Here is a tiny trained network, its code and every weight. The questions are about switching its units off for an input and a class, where a switched-off unit gives its printed mean instead of its output.

import numpy as np


def w(rows, s, z=0):
    codes = np.array(rows[::2]) - 128.0
    scale = np.full(codes.shape[1], s)
    scale[-1] = z or s
    return codes * scale


def f(y):
    return np.maximum(y, 0)


def log_softmax(a):
    a = a - a.max(-1, keepdims=True)
    return a - np.log(np.exp(a).sum(-1, keepdims=True))


def net(x, mask):
    res = np.array(x, float).reshape(1, 7) / 4 @ E
    y = f(res @ A[0][:, :-1].T + A[0][:, -1])
    res = res + np.where(mask, y, B[0][:, -1]) @ B[0][:, :-1]
    return log_softmax(res[-1] @ U[:, :-1].T + U[:, -1])


A, B = {}, {}
E = w([
[128,128,128,128],'x0',
[167,202,174,29],'x1',
[128,128,128,128],'x2',
[245,123,144,167],'x3',
[131,32,162,58],'x4',
[146,127,25,80],'x5',
[128,128,128,128],'x6',
],0.011)
A[0] = w([
[225,119,120,161,141],'neuron 1',
[136,117,179,156,34],'neuron 2',
[101,99,175,183,14],'neuron 3',
[196,122,187,176,122],'neuron 4',
[124,175,169,79,54],'neuron 5',
[151,100,52,88,35],'neuron 6',
[136,84,132,77,123],'neuron 7',
[115,85,103,146,61],'neuron 8',
[169,32,147,78,105],'neuron 9',
[113,55,139,85,122],'neuron 10',
[158,119,131,142,141],'neuron 11',
[173,199,185,50,54],'neuron 12',
[131,116,109,176,76],'neuron 13',
[115,121,113,141,59],'neuron 14',
[245,105,119,143,102],'neuron 15',
[104,96,119,161,118],'neuron 16',
[114,122,103,119,168],'neuron 17',
[85,190,198,197,19],'neuron 18',
[167,118,26,83,31],'neuron 19',
[126,153,152,94,62],'neuron 20',
[138,172,68,139,119],'neuron 21',
[115,88,100,171,4],'neuron 22',
[42,159,92,104,150],'neuron 23',
[122,88,175,114,104],'neuron 24',
[141,183,103,172,135],'neuron 25',
[59,141,160,124,106],'neuron 26',
[91,155,254,143,28],'neuron 27',
[105,244,140,197,92],'neuron 28',
[114,73,208,117,66],'neuron 29',
[124,56,119,196,122],'neuron 30',
[199,93,136,184,201],'neuron 31',
[8,124,157,104,178],'neuron 32',
[71,150,128,118,103],'neuron 33',
],0.016,0.0021)
B[0] = w([
[93,85,206,91,217],'neuron 1',
[133,161,114,75,168],'neuron 2',
[153,126,47,76,180],'neuron 3',
[98,101,173,48,211],'neuron 4',
[139,62,72,169,196],'neuron 5',
[163,191,88,48,198],'neuron 6',
[126,175,145,189,187],'neuron 7',
[142,96,89,156,169],'neuron 8',
[106,211,178,234,226],'neuron 9',
[130,172,171,206,200],'neuron 10',
[119,114,147,122,158],'neuron 11',
[138,17,17,200,251],'neuron 12',
[144,112,92,162,169],'neuron 13',
[130,112,112,136,144],'neuron 14',
[91,63,210,83,229],'neuron 15',
[137,91,85,156,171],'neuron 16',
[131,128,118,102,155],'neuron 17',
[154,197,108,84,204],'neuron 18',
[153,212,67,3,218],'neuron 19',
[144,91,97,156,169],'neuron 20',
[137,197,141,153,184],'neuron 21',
[143,78,68,165,178],'neuron 22',
[117,78,216,90,198],'neuron 23',
[121,176,142,176,179],'neuron 24',
[116,167,158,203,187],'neuron 25',
[112,80,174,79,177],'neuron 26',
[156,195,52,22,228],'neuron 27',
[124,204,178,253,220],'neuron 28',
[155,222,135,133,204],'neuron 29',
[147,70,39,179,210],'neuron 30',
[112,99,164,98,212],'neuron 31',
[90,62,224,76,219],'neuron 32',
[95,93,165,121,167],'neuron 33',
],0.024,0.014)
U = w([
[47,38,192,86,255],'0',
[91,195,139,223,18],'1',
[118,11,1,176,46],'2',
[123,178,60,47,228],'3',
],0.0097,0.0006)

Each question gives the input, the list of numbers given to net, and the class t.
The units are the neurons (one row each of A and B). Each row of codes is followed by its name. A weight is (code - 128) times the scale printed after its matrix; where a second scale follows, it is the last column's (A, B and U).
mask holds one flag per neuron, in row order. A switched-off neuron (its flag False) gives its mean, the last column of its row in B, instead of its output. The means were averaged over made-up inputs and are rounded, as every weight is.
A unit's drop is (log p(t) with every unit on - log p(t) with that unit switched off) / (log p(t) with every unit on - log p(t) with every unit switched off).
The circuit of an input: a set's keep is (log p(t) with only the set's units on - log p(t) with every unit switched off) / (log p(t) with every unit on - log p(t) with every unit switched off). Starting from the 12 units with the biggest drops (on a tie, the unit counted first), units are removed one at a time, each time the one whose removal leaves the highest keep (on an exact tie, the one counted first), for as long as the keep stays at least 0.8.
circuit, biggest first: the units of the circuit, biggest drop first
top k neurons: the k neurons with the biggest drops, biggest first
drop of u: that unit's drop, to one decimal
input [2,4,-5,-1,-4,-5,-7], class 3: top neuron	neuron 27
input [6,7,1,5,8,-8,4], class 1: top 4 neurons	neuron 9; neuron 29; neuron 19; neuron 24
input [-1,8,4,-3,5,-8,-3], class 2: top 2 neurons	neuron 12; neuron 5
input [-3,6,-7,-3,4,-6,-1], class 2: top 2 neurons	neuron 12; neuron 5
input [8,-7,-5,6,-3,-5,-6], class 2: top 4 neurons	neuron 30; neuron 3; neuron 32; neuron 22
input [5,-6,0,-5,-5,-1,-5], class 2: top 3 neurons	neuron 30; neuron 15; neuron 9
input [5,-7,-4,4,7,-3,3], class 1: top 3 neurons	neuron 9; neuron 12; neuron 29
input [2,-3,-1,-6,7,-4,2], class 1: top 4 neurons	neuron 29; neuron 10; neuron 9; neuron 15
input [-4,6,-6,-7,-8,5,0], class 1: top 3 neurons	neuron 28; neuron 21; neuron 15
input [4,-4,-1,5,6,8,6], class 3: top 2 neurons	neuron 19; neuron 6
input [-4,-2,-8,-1,8,8,-7], class 1: top 2 neurons	neuron 9; neuron 10
input [-2,7,5,3,6,-7,-1], class 2: top 4 neurons	neuron 12; neuron 5; neuron 19; neuron 28
input [-2,5,2,6,3,-7,3], class 3: top 3 neurons	neuron 27; neuron 29; neuron 32
input [4,5,-7,5,8,1,6], class 1: circuit, biggest first	neuron 9
input [8,-8,-2,-3,8,-6,-1], class 1: top 2 neurons	neuron 29; neuron 9
input [-7,7,8,-6,3,-3,-7], class 2: top 3 neurons	neuron 12; neuron 5; neuron 15
input [-5,-4,3,-6,5,8,6], class 3: drop of neuron 6	4.1
input [6,-5,-7,-6,-1,6,-3], class 0: drop of neuron 32	1.8
input [4,3,4,-7,-7,7,-1], class 0: drop of neuron 7	0.1
input [3,4,6,-5,-5,-3,7], class 0: circuit, biggest first	neuron 32
input [8,4,-6,3,1,-6,7], class 3: drop of neuron 27	1.0
